Each row has a hidden value; after the row comes its group, the name of the range that the value falls in. Each part has its own.
[ -97  344    9   -6  111  -63  160 -169 -249 -100  106  174   98  138
 -125  136 -252 -228  -80  -62  348  392   66   50 -544   -9 -103 -327
   18  349 -177  313  261 -161  -76 -172]  Z
[ -97   15  122  168  569 -382  213 -265 -337 -415  302  356 -435  339
  160  197    1  300 -359  138   20  246  -62   97 -387    8 -103 -157
 -275 -249   45  209  178  -10   25 -237]  G
[-260 -195  155 -190 -224  265 -424  493   75 -125 -480 -432   54 -111
   -6   14  157  462  220 -335 -129 -112  220  162  429  -71  257  161
   87 -217   45 -362 -216  292  330  312]  V
[ 125 -290   22  -63  337 -192  104 -294 -342 -123  231  380  -95  404
  222  117  135  166 -315  157 -108  196 -114  -67 -138  -64 -313  -20
 -348 -159  130  376  106 -114  223 -241]  V
[ -26  393 -127  230  257  -34  248  174   50 -176   -9   51  204  420
  -41  292 -475  -72 -191 -176  261  437  -32   74 -503   78   77 -232
  476 -437 -148   67  458  105  137 -162]  Z
[-117   64  131  292  551 -274  183  -61 -176 -508  252  169 -382  491
  184  373  -33  478 -298  106   12  381    1  150 -291   97  -22 -182
  -87 -476  -20   68  206   84  256 -147]  Z
[-124   54   28   69 -363 -159  -38 -376  123  208   90  -79  210 -353
  448 -452  172 -757  175   53 -120 -146  566  -55 -133   38  188  300
 -438 -378 -138 -178  105  -14 -362   91]  A
[ -23  276 -140   15  237  -54  183   58 -135  -88  -42  183  176  258
 -142  172 -399 -103 -224 -186  282  297 -118   35 -506  -47   -5 -212
  300 -124  -66  152  369   30  -11 -220]  G
[-334  403  299  254 -290 -214   70 -375   58  -11  141 -156  -78 -464
  360 -421   61 -745  319   36   68   -2  687  115 -289  112  265   37
 -371    8 -247  -47   58  -42 -498  152]  F
[-340  -58  155 -231  -34  135 -343  529  -44 -195 -568 -292 -129 -265
 -204  -87  -38  459   94 -474  -27 -257   24  226  216 -180  321   72
  219  -59  121 -309 -173  342   45  226]  G
[-289  -64  201 -237 -115  180 -320  491  -48 -146 -537 -307  -66 -227
 -165 -108  -14  357  149 -439  -49 -199   44  189  248 -169  217   36
  195   91   93 -150 -187  253  102  241]  Z
[  51 -165    2  -26  602 -357  213 -212 -402 -244  157  501 -315  329
   86   57  -70  239 -488   25  -57   52 -317    8 -331 -148 -201  -70
 -175 -247  221  349  189    7  -14 -332]  G
[ -61 -446   75 -487 -206  261 -407  367 -144   99 -545 -155  150 -143
  -88 -184  166  308   79 -366 -205 -297  -72   19  451 -269  -16  202
    1  114  243    5 -261  153  247  163]  V
[-149 -287  165 -380  -95  177 -318  425 -143  -23 -563 -162  -23 -193
 -128 -221   44  317   63 -430 -166 -318 -116   98  346 -272   49  108
  119  156  236   57 -237  202  127  172]  F
[-361  -10  238  -93  -64  152 -324  558   58 -270 -519 -415 -161 -188
  -95  -31   -3  487  172 -420  -70 -160  139  258  274  -88  343   57
  227 -166   49 -326 -178  356  158  301]  Z
[-173 -331   29 -355 -324  325 -500  414   28    8 -479 -371  229 -114
  -37   10  227  401  185 -306 -133 -124  189   73  441 -123  164  223
  -25 -134   48 -361 -216  212  357  270]  A
[  43 -301  -88   40  270 -174  -20 -347 -219 -248  404  218  -28  534
  303  411  320  372 -290  329  -75  419  152  -48 -162  100 -204   24
 -548 -469  -80  -45  168 -108  417 -177]  A
[-134  359  -54  -15  164 -105  148 -189 -274 -116  117  206   73  104
 -160  164 -261 -182 -133  -55  404  370   68   64 -617  -17  -33 -298
  -11  253 -173  168  296 -116 -155 -213]  G
[-337  -77  251 -142 -131  196 -363  530   33 -224 -511 -423 -116 -186
  -70  -30   71  477  214 -392  -89 -144  167  230  343  -93  286   71
  157  -78   51 -282 -228  309  215  317]  F
[-326  404  296  269 -277 -225   75 -349   86   -9  120 -164  -79 -464
  380 -446   46 -757  311   19   40  -33  675  114 -278  108  280   60
 -337  -64 -230  -59   69  -11 -506  160]  F
[-221 -229  138 -390    5   99 -317  422 -193  -86 -568 -111 -125 -272
 -215 -216    1  387   -2 -465 -106 -370 -151  141  241 -302  135  100
  114  138  248  -49 -214  249   -4  131]  G
[-170 -356  -15 -351 -331  341 -533  449   62   -3 -486 -403  264  -71
  -38   65  243  456  180 -304 -135 -104  201   68  454 -108  185  240
  -12 -221   31 -444 -199  232  416  284]  A
[-104  310  -50  -76  158  -96  139 -198 -306  -80   94  243   85   87
 -175  120 -254 -203 -141  -73  375  323   10   44 -585  -55  -80 -291
  -19  327 -132  248  276 -138 -157 -222]  G
[-135   20  105  163  590 -377  180 -247 -342 -451  299  340 -447  332
  120  251    6  379 -368  135   56  257  -42  121 -398   11  -50 -162
 -278 -276   29  111  183   21   25 -237]  G
[ -30  407 -115  219  220  -30  240  148   42 -159   -8   44  211  382
  -39  262 -467 -123 -162 -169  270  430   -9   65 -506   74   71 -234
  443 -375 -158   85  444   81  106 -158]  Z
[ -25 -580 -125 -557 -303  345 -551  414  -47  132 -541 -240  359  -43
  -83  -27  269  431   46 -326 -235 -238  -18  -33  503 -240   11  312
  -54 -132  165 -271 -210  174  423  186]  A
[-135   72   59   69 -360 -153  -30 -369  101  201   75  -72  187 -369
  434 -459  163 -752  190   38 -106 -144  565  -38 -128   34  187  278
 -425 -316 -127 -142   85  -21 -372   90]  A
[-261  201  113  162 -401 -124  -83 -377  140   71  160 -209  144 -355
  420 -292  216 -634  290  106    3   31  754   29 -177  138  274  199
 -492 -277 -283 -312   75  -25 -304  165]  A
[ -43  307 -161   56  257  -73  183   53 -111 -114  -18  168  157  261
 -127  200 -402  -86 -230 -172  298  316  -79   53 -531  -17   41 -207
  293 -209  -86   75  393   50  -27 -218]  G
[-193  219  203  139 -286 -212   66 -370   49  132   75  -55   31 -434
  406 -534   72 -814  225    2  -58 -153  537   22 -200   26  186  163
 -359 -121 -117   29   63  -28 -491   93]  V

[  48 -165  150  -25  -19 -279  112 -199  116  215  284   64 -195  -73
  264  132 -309  -16 -126 -105 -220 -178   63   -2  291  294  -74 -339
   80   52  199  -90    6  -85 -482  124]  (81)
[-183  -63  112  131 -149   89  149  285  -54  133  -30  -98 -258  111
 -108  147 -149   68  181 -239 -174 -326   40  104  -13  -59 -238 -292
  292 -329   19  164  183   90  342   43]  (89)
[-105    1   50  201  208  155 -171   64  -29  -87 -116 -170 -179  -18
 -145  -21   -4  108  113 -169  106  245  -22   75 -129 -134   71  -30
  -93 -214   13 -122  107  -91  229 -135]  (89)
[ 301 -101  285   87 -121  169  225    7  -96  -14   51   -1  -14  367
  110  148 -137 -216  -22 -236   81  -19   83   31   47   49   10  158
 -125   83  -11   65 -119 -250 -104  125]  (83)
[ 297 -108  122  -70 -268  -27  136  -35  -87   91   48   63  -14  178
   63  255 -222 -160  -10  -84  278 -101   36 -186  135   23   12  116
 -167  164  118  -54 -167  -90 -250   -1]  (82)
[-301  -39  214  197  240   40  -31   -8  143   74  -24  -26   57  -19
   45 -160 -118   81   34   11 -320 -165   41  154  100  113 -194 -251
  345 -162   -9  120  180  118  121   20]  (84)
[-418   21  -24  145  351 -409  -75 -391  278   85   59 -166   50 -432
  -48 -291 -217  186  -66  299 -165 -169   -1  133  193   50 -253 -254
  151  -90  206   11  177  436  -23    4]  (81)
[-229  -12   -2  255    6 -143  137  192  -64   74   -4 -294 -503   12
  -32  179 -113  148  210 -351 -218 -222  124  205   41 -105 -202 -314
  199 -560  146  -72  235   41  301  135]  (81)
[ 262 -270   50 -157 -328  -92  149   48  106  138  147   47  -23  196
  121  530 -225 -219 -134   42  221  -43 -118 -350  182   57  117   68
  -86  217   39 -116 -143  123 -142   11]  (84)
[ 135 -390  -69  -33 -240  255  214  249   47   12  341 -301 -677  122
 -355  522 -109  -33 -210 -379  145  313 -398   63 -440 -161  250 -173
 -377    1 -161  116   32   74  471  -54]  (80)
[ 128 -383   25  -26 -228  352  196  294   26   37  333 -209 -633  162
 -311  460 -111  -32 -182 -419   45  270 -362   91 -432  -88  218 -248
 -279    9 -191  169   51  -29  418  -60]  (84)
[  60 -233  135  177   88  402   17  269  -60  -69  150 -213 -568  215
 -129  251   19   37  -34 -539  -92  370 -161  210 -340  -43  229 -193
 -166 -203 -167  -12   94 -298  303  -48]  (80)
[ 298  -17  462   30   42   90   52 -264 -134  127  111  308  151  144
  328 -214 -246 -115   -9 -184 -120 -180  246   76  261  357 -101  -98
   23  266  139   60 -145 -537 -763   68]  (83)
[-178   78  107  269 -130  167  223  279 -241   32 -127 -244 -371  115
 -293  -34 -100  117  320 -390  -77 -352  131  316 -174 -245 -340 -202
  152 -480   59  268  212   -2  520   66]  (83)
[ 241   48  411   55  105   37   61 -400  -94   82  117  222  181  -28
  183 -368 -256  -86    4  -61  -61 -136  237  151  193  254 -156  -93
  -72  293  178  134  -68 -462 -656   74]  (90)
[-229   -5  -47  158  -89   84   52  233  -78   35  -91 -251 -345  -55
 -350   80  -98  154  208 -195   67 -130  -41  125 -193 -259 -173 -206
   52 -364   47  120  208  180  543  -72]  (89)
[ 178 -103   14 -169 -227 -208   -7 -153   35  161   57  119   83  -78
   46  218 -278  -83  -35  157  325 -123  -18 -331  232   51    0   13
 -119  251  203 -134 -133   89 -357 -104]  (89)
[ 166 -125  237  -76   81  -39 -135 -236   90  126  108  247  176  -17
  268   10 -218  -79 -121   71   24   46   29 -185  267  295   87  -75
  -14  312  107 -147 -121 -199 -608  -83]  (89)
[-243  -76   50  116  236 -257   -9 -229  253   61   47 -117   93 -155
   58  -60 -165   43  -96  226 -129 -110  -31   25  201   69 -132 -101
  158  -30   94  -18   85  355   -3   35]  (80)
[-184  248  224  279  312 -112   12 -391  -12  -42 -144  -90  271 -219
  -88 -588 -152   71  183  164  -43 -217  264  286  127  -68 -374   -7
   66  -73  208  186  153   -9  -40   73]  (90)
[ -57  -69  242  151  -17  197  102  146  -70   75   10  -13 -160  176
   -3    2 -136   14   80 -286 -181 -171   63  167  -25   68 -144 -200
  167 -162  -20  162   84 -125   98   40]  (82)
[  21    4  175  -30 -130 -110  199 -295  -24  177  140   73   65 -191
 -139 -252 -340   -1   -1   92   31 -398   63  118   76   60 -329 -199
  -18  208  191  339   10   70 -228   34]  (83)
[-319  110  136  159  233 -170    7 -339  132   59  -71  -47  286 -267
 -144 -472 -220  101   23  295  -67 -313   77  179  122   11 -374  -96
  164   21  143  267  112  340   28  -12]  (83)
[ 363 -187  181  -52 -352   26  301   53  -37   68   87   27   22  390
  123  402 -209 -295  -80 -109  223 -133   12 -185  141   32   24  223
 -129  179   18   23 -199  -33 -119  122]  (83)
[ 138 -272  135  115  -35  457   51  332  -54  -61  153 -176 -529  291
 -149  351   -2  -31  -60 -517   -2  390 -204  121 -359  -56  268 -133
 -210 -128 -202    9   57 -285  345  -59]  (84)
[-113  110  303  227  227  -43   51 -241   14   18 -108   23  286   20
  106 -370 -159  -17   82   72 -145 -267  223  186  215  100 -294   10
  192  -30  109  150   43  -16 -149   95]  (83)
[  94 -126  150   -1   49 -196    7 -193   33  170  219   76 -212  -70
  257   97 -247   19  -72 -161 -143  -78   78   -8  248  261   -6 -286
   15   42  197 -167  -21 -208 -532   47]  (81)
[ 156 -288   39  -56 -200  206  193   35   97    3  236 -141 -217  114
 -290  256 -177 -126 -250 -101  243  202 -308   -2 -288  -79  140   36
 -357  230 -127  217  -71  153  282  -61]  (82)
[ 217 -223  116   65 -246  391  293  205 -126  -41  202 -217 -475  254
 -355  239 -119  -96  -82 -443  166  165 -195  203 -433 -165   86  -29
 -369   12 -142  287   -9 -137  411    9]  (83)
[ 116 -241  240 -119 -175    8  122   -5   70  258  251  207  -84   72
  184  200 -290  -79 -114  -92 -187 -245  -34  -91  184  289  -62 -330
  169  197   44   95  -30  -82 -367   27]  (84)
[-219 -105   40  -74   48 -301    0 -295  306  187  100   53  267 -283
  -17  -81 -298   12 -142  437  -27 -269  -95 -130  245  119 -206 -169
  175  218  127  123   49  493 -118  -45]  (84)
[-235  238  -21  340   96   80   28   46 -250 -106 -251 -366 -288 -143
 -457 -291  -34  222  383 -228  171 -114  145  345 -246 -420 -291  -50
  -93 -477  159  142  235   16  546  -49]  (83)
[  37 -319 -144    5  -97   17  165   36  150  -14  325 -364 -578  -45
 -323  392 -139    2 -250 -204  173  335 -360   68 -329 -160  210 -122
 -419   -7  -56   25   42  215  395  -28]  (81)
[ 111   -7   89  171   66   78  197 -239   80 -185   45 -311   41    3
 -310 -121  -97 -147  -62   83  293  254  -59  166 -210 -270  -11  269
 -423  111   -7  192   49   64  374   84]  (90)

[ 116  114  -79  292  145 -156  177   93 -356 -162  -10 -318 -189   31
 -370 -336 -393   94 -247   96  194 -256  162  187  148 -257  -26  -42
  -70  168  -38 -439  -46  302  -44   23]  FT
[ 210  127  -52  147  155 -227  135   70 -387 -260  -39 -224 -101   -5
 -334 -271 -294   12  -59   75  342 -240  160   65  155 -146  -26  -21
  -50  257   77 -377  -43  263  -94  -67]  FT
[  76  289 -117 -179    9  181  -95  -92  103   39 -178  199  244 -153
   40  -18  599   49  346 -168 -115 -113   -7 -339    5  453   29  240
 -188  126  270 -231 -127   60  132   17]  Tz
[-151  -35   -1   62   23   69   66  -23  -11  348  163 -184  -32   39
 -131   -7 -218   21 -220  118   -7  -79 -100  377  -43 -302   22  -72
  -59  -88  -52  -36  254   18 -128  -85]  PJ
[  82  -17  -20  -43  189 -123   16   34 -180   96   63 -134  -85  131
  -94 -112 -270   41  -28   74  298 -112   93  224   44 -226   71  -26
  -63   64   97 -192  -20   52  -98 -334]  ZM
[ 257  159  139  -22  -63 -143 -113  261  -20 -267  218 -351  337   40
  -79  -61 -285 -144 -204   -4  232 -308 -119   11 -232  -85 -184  -36
 -144 -146 -263   72  157  113 -198  295]  GF
[-241  206  -40 -111   85   96  -67 -206  155  170 -197  244  -68 -120
  160  107  602  135  516 -110  -48  101   33 -381   90  266  165   95
 -115  236  488 -331 -231   69  183 -230]  Ch
[ 301  395  -58    8   58   25   14  180 -118 -230  -89 -101  313   25
 -260 -325  208    4   62 -133   -5 -429   18 -158   68  376 -151  307
 -161   42   33 -119  -38   79  111  427]  Tz
[-213  140   61 -162  -12  117  -53 -108  186  289   27   85  149  -57
   67  164  358  -31  270  -25  -46    5 -173  -74  -42  120   37   58
  -72   13  251   70  159  -93   -2  -19]  PJ
[-104  235   97 -228 -146  128 -213  -64  341   36   11   98  356 -193
  239  272  542  -82  331 -134  -77    9 -213 -409 -230  302  -22   45
 -172  -21  157   35   49   20   -5  126]  GF
[-308  -40  102   76  151  -57   85    0  -13  381  164 -186 -216  190
  -81   -4 -266   77  -57  139  124  -17  -58  357   60 -382   87 -101
    3  -47  127  -13  141  -65  -56 -188]  Hz
[  92  307   85 -184 -151   98 -172   65  221 -112   38  -14  480 -149
   76  109  417 -133  191 -142  -53 -184 -211 -338 -216  355 -132  123
 -177  -65   22  103  121   26  -31  358]  GF
[ -15  -97   80  -37  228 -206   74   64 -213  205  173 -214 -157  241
 -145  -78 -474   -4  -70  163  410  -94   36  420   76 -415   72  -92
   21   20  105  -17  130  -56 -176 -371]  Hz
[-154  -68   94  135   46 -111  194  -39 -182  335  233 -285 -102  122
 -362  -53 -460  -97 -280  240  188 -152 -124  592   67 -508  -29 -131
   96   46  -41  197  533  -42 -257   22]  LB
[  -3  -93   25 -128   57  -52   11  -54  -86  253  169 -112   35   33
  -74   75 -237  -92  -66  126  258  -40  -76  330  -58 -290   43  -96
  -20   14   40   31  273  -28 -242 -316]  PJ
[  -5  293  259   41  -70 -120  -94  251  140 -216  177 -303  295   72
  -35   -5  -25 -108    3  -48   96 -271 -201 -173 -172   44 -189   15
 -105 -140  -89  186  133   37  -44  547]  GF
[-188   63 -144   73   89  102   18 -196    6  212 -129   67 -210 -126
   17  -20  208  192  120   -4  -68   67  107  -67   71  -45  170  -17
 -135  187  239 -515 -192  216   81 -315]  Ch
[ 220  297  130 -152   18  -95 -174  225   81 -290   51 -126  359   49
   63  -38  141  -77  183 -137  190 -256  -69 -316 -147  260 -121  124
 -174  -67   33    9  -93   38    2  242]  Hz
[-182 -111  115   57   21 -102   28  -26  -29  250  240 -255  -98   63
  -76   89 -395  -44 -204  173  198  -11 -104  365  -91 -492   32 -226
   -6  -32  -54   27  284   48 -239 -171]  GF
[ 181  254   89  -28  -64   -3 -113  223   75 -183  121 -236  375    5
  -47  -73    0  -79  -83  -79   37 -301 -134 -110 -191  125 -166   82
 -182 -160 -163   36   83   78  -55  383]  PJ
[-281  101  -21  -36 -283  274 -179 -280  405  244    9   95  191 -380
  227  347  512   -9   81  -66 -327  142 -215 -270 -299   70   40 -111
 -187   25   11 -153  152  209  -66   63]  LB
[   2  326  191  108 -266   11 -209  160  309 -313  128 -273  390 -161
   85   92  164  -84  -94 -118 -128 -215 -223 -402 -354  118 -205  -48
 -218 -135 -255   18   81  249  -41  674]  LB
[  31  213   69 -387   97  -24 -154  -78  117   18  -96  245  235  -35
  181  159  544  -69  620 -130  231   -6  -44 -387    5  379   70  163
  -87  173  477    0  -88 -107   37 -222]  ZM
[-208  397   58   73 -225  259   35  -74  248  178   -9   -5  371 -184
 -195   24  579  -74   86  -86 -424 -240 -312 -159  -46  346 -171  201
  -82   -7   53  223  405  -14   76  765]  LB
[  14   46   50  159  233 -261   60  115 -231  -94   43 -267 -253  182
 -147 -206 -402  107  -53   87  357 -139  167  124  110 -318   53  -85
  -52  124   98 -323 -160  174  -30 -194]  Ch
[ 226  -13   64 -121  246 -283   20  132 -283  -50  113 -185  -19  231
 -150 -143 -415  -54   26   95  543 -187   96  245   72 -239   26  -15
  -10   91  122  -45   28  -20 -175 -330]  ZM
[  95  145   63  206  129 -178  -44  256  -89 -224   81 -369  -73  164
  -71 -242 -371  125 -196    2  186 -238  111    6  -56 -206  -42  -47
 -166  -69 -128 -326 -230  237   20  101]  Tz
[ -51  -35   49 -111  270 -330   47 -145 -269  -29  -64   46 -314   34
  -27   47 -100    7  407  105  596  107  179  -50  204 -228  196 -140
   52  427  510 -326 -140  103 -113 -666]  FT
[ 104  296  -17 -284  -87  188  -94  -44  150   74  -46  148  481 -152
   -6   76  579 -125  310 -140  -90 -183 -195 -239  -83  476  -80  247
 -136   16  178  123  191  -91    3  218]  PJ
[ 176  207  -95 -400   83  -46 -108 -268  -69 -148 -279  394  175 -286
  107  155  697  -85  744 -133  315   61   87 -560   95  477  127  132
  -82  487  609 -317 -175   94  -10 -456]  FT
[ 277  331  -54 -163 -102  158 -198  114  161 -202  -47  -10  491 -147
   71  -45  409  -34  102 -207 -112 -260  -81 -368 -211  452 -122  215
 -278  -93  -62 -148  -94  126   50  288]  Hz
[ -72   58   57 -377  172  -85 -119 -163   49  171  -70  252   29    9
  200  205  370  -35  604  -46  340  113   10 -213   54  147  171   45
  -33  229  540  -61  -88 -116  -22 -534]  ZM
[-218   10   67 -219   74    7 -150 -131  193  237   20  111  -21  -31
  278  253  242   34  348  -26  148  161  -48 -159  -89  -22  160  -71
 -104   56  319 -142  -98  -12  -21 -426]  Hz

[ 128  121    0  -13    0   36  -91   54  -17  -21  -58    2 -108   26
  -15  119   46 -102   98  147   63   95   12   10  102 -113   28  107
  132  -90   74  -91   17   85  -89   62]  <49>
[-156  -12   89   33  -58  -35  172   19 -100  -43  133  190   51  137
  -59   29   91  124 -162   18  117    0    4  -73    8   98  -47  -30
  114   50   65   83  -54 -111  231   13]  <54>
[-321   18   98  137  -76  -13  173  149   69   41  127  120  -26   -1
   13  -66   97  -29 -152 -107  143  -82  -60 -194   41  291   68  -89
  -69  228  116   70 -303 -141  150   65]  <46>
[-389  -40  101  -10  -37  -72  230  -37   65  -65   -6   65  -64   18
   88  -44  214  -70  -54 -184  234 -142   30  -70 -128  147  112  -66
  -40   74   16 -219 -283 -209  103  -41]  <46>
[ 511   99 -122   25   20  212 -215  156 -161   41   16   51   58  119
 -148   80 -193  -44   22  249 -181  230   98   10  238 -137 -195   93
  232  -65  -41  313  215  268 -158   30]  <51>
[-145   51   29   23  -16   45   18   31   67  -58   -9   -3   -7  -22
   27  -33   63  -59   58  -98   64  -63   33  -74  -23   41  -41  -37
  -31   60  -28  -84 -169  -50   -7  -44]  <58>
[ 325   13 -148   14  -40  216  -74   32 -272   68  -14   56   66  115
  -70  165  -80 -175   94   49   46  155   18  -29   96  -22  -66   49
   50 -120 -125  137 -113   33  -68  -24]  <51>
[  48 -183   16  -60   -9   20  252 -165 -366  -30   17   93   15  248
   33   38   67 -103    4 -143  236   44  -22   -3  -89   32   74  -29
   78 -129 -101  -79 -262 -128  157  -63]  <54>
[  -7  -40   20  -16   15   52   53  -50  -83  -38  -37  -44  -49   75
   46  -37   36 -187  146 -125  113    5  -16  -67  -26   11   54  -32
  -11  -32  -68 -100 -270  -39  -11  -50]  <61>
[  67 -117 -154 -256   15  163 -162 -297   18 -186 -163  -38  187  244
 -185    7   44 -258  411   81 -138    7  236  -45 -208 -174 -216 -137
   26 -201 -402  144   23 -217 -105 -435]  <51>
[   9  -57   70  -68   61  -15   66  -65  -22 -106  -28  -13  -44  142
    1 -108   39  -67   62  -21   19   11   74  -13  -27  -64   -8  -32
  143  -24  -34  -49  -37   30    3  -71]  <46>
[  44  -41   48  -79   44   11    2  -91  -34 -106  -32  -30  -23  157
  -34  -71   29 -110  155   17    3   41   49  -43  -18  -91  -28  -34
  117  -65  -67   -4  -62    2    7 -101]  <61>
[-207  190   72   45  -93  -23    0   80   55  -75   83  149   24  -46
  -51  165  131  196  -80   93  109  -21   16  -31   43  -21 -120   63
   87    8  111  -73   44  -77  155   55]  <58>
[  27   68   98  140    8    7  113  197  -79   34  107   72  -85   -5
   61  -55  -27   71 -194  -55   87   36  -42  -40  154   90   19   47
  116  129  162  -11 -104  154   49  178]  <46>
[ 257   14   55    6   76   59  -64   49  -83  -84   73    7   30  161
  -86 -125 -131   70   21  104 -154  123   54  -31  131 -122 -176   -1
  231   10   -2  200  132  215   13  -11]  <46>
[-310    8  -80 -155 -132   -1   95 -171    2  -19 -182   96  -77   52
    6  321  358 -329  170   16  377  -59   73  -12 -192   40  220   28
  -69 -212  -93 -313 -279 -413   -8 -131]  <51>
[  -4 -203   27 -185   68   -4  148 -265 -146 -181  -69    6   58  265
  -11 -110   73  -78  126 -106   45  -26  146   33 -195 -113  -65  -92
  135 -132 -216  -80  -54 -105   54 -241]  <54>
[-295 -204   26 -130   15   35  139 -243   41 -191  -26   -8  154  186
  -35 -210   97 -117  173 -238   -1 -161  141 -121 -270   68 -126 -243
  -78   34 -295   29 -248 -281  103 -351]  <46>
[-455 -129   80  -95  -86 -109  330 -195  -76  -86  -16  155  -18  139
   48   83  317  -87  -34 -162  365 -138   23  -50 -235  147  158  -80
  -31  -53  -42 -248 -324 -402  230 -113]  <54>
[ 41 106  -2  93 -14 103 -61 151  19   5  35  19  -2 -38 -10 -13 -44 -22
   0  -6 -19  21   9 -80 109  44 -89  11  16  95  29  58 -81  86 -51  45]  <49>
[ 181    2    7  -41   39   71  -12  -68 -184  -69  -44  -46  -33   91
   33   27  -17  -90  157  -54   77   78    3   24   13 -144  -31   46
  100 -138  -73 -127 -111   79  -23  -27]  <58>
[ 134   92  -45   -6   15  113 -124   64   19  -47  -43   -4    7   15
  -48   27  -29  -59   91   77  -60   50   87  -11   63  -85 -120   32
   84  -18  -40   31   49   91 -120  -36]  <65>
[ 170  -77   23  -30   92   72  -33  -18  -27  -48  -46 -109  -61  151
   -5 -189  -74 -238  185  -30  -73   64   25  -87   47  -32   13  -65
   74   18  -73   81 -143  110 -107  -77]  <61>
[-325  162   -3  135 -130   33  137  175   31   74   -6  112  -96 -210
  138  198  199  -45 -147 -172  341 -116  -40  -40   -1  207  124   73
 -144   90  115 -317 -334 -151    8  145]  <65>
[ 130  -25 -115  -57  -13  194  -84 -104 -148  -85  -35    7  167   99
  -73   50  -48  -84  204  -65  -34   27   90  -35  -72  -85 -221  -50
  -15 -105 -259   70  -93  -69  -25 -204]  <65>
[ 157  124  -59   70  -53  128  -40  112 -169   42   12   75   -9  -18
    2  188   -9  -28   -5   30  119   90  -20    3  109  -20  -43  107
   52  -62   23  -46  -85   59  -29   90]  <65>
[  88   46  -69  -47    1  121 -118   -6   27  -63  -70  -11   33   53
  -66   31    3 -125  157   66  -51   29  102  -33    2  -72 -113   -8
   46  -44 -108   42    5    3 -116 -112]  <65>
[ 131    1   89  121  -40  -38  173  184 -227  139  134  180 -152  175
  -25   78   23  -56 -229  168  183  172 -137  -87  237  164  207   85
  196   58  278  145 -109   79  131  258]  <54>
[ -69 -101   59  -39   58    5   94  -41   31  -64  -42  -50  -64  117
   35 -183   43 -190   82 -113   30  -36   55  -82  -49   53   58  -95
   33   59  -56  -31 -198  -19  -39  -88]  <46>
[ 199 -181   25 -201  112   -5   11 -229 -104 -106 -149 -117 -120  315
  -30 -113   40 -372  331   65   20  108   50  -27  -59 -155  140  -49
  169 -186 -125  -28 -116   -1  -90 -171]  <46>
[ 148  115  -57 -127    1   25  -90  -30  -22  -51 -170   19 -133   43
  -11  229  136 -148  116  200  123   95  120  122   23 -219   59  162
  203 -228   15 -229  129   45 -171    6]  <51>
[ 43  85  27  87  -8  80 -31 124 -18  -9  61  18   1  -1 -16 -29 -46   2
   2 -11  -8  36 -11 -84 108  28 -83   3  41  81  37  68 -90  85   3  47]  <58>
[ 130  -19   43 -115   24  -19    7 -142 -163  -84  -65  -15  -95  190
  -18   91   81 -154  204   92  134  119  -14   15    3 -173   80   60
  174 -215  -13 -130  -72  -10   32  -34]  <61>
[  83  333   22  364  -48  124    4  561   12  170  150  115 -103 -343
  147   60 -115  244 -448  -82   69   13  -44   12  342  173  -81  189
   39  302  315  -69  -17  368 -116  423]  <65>
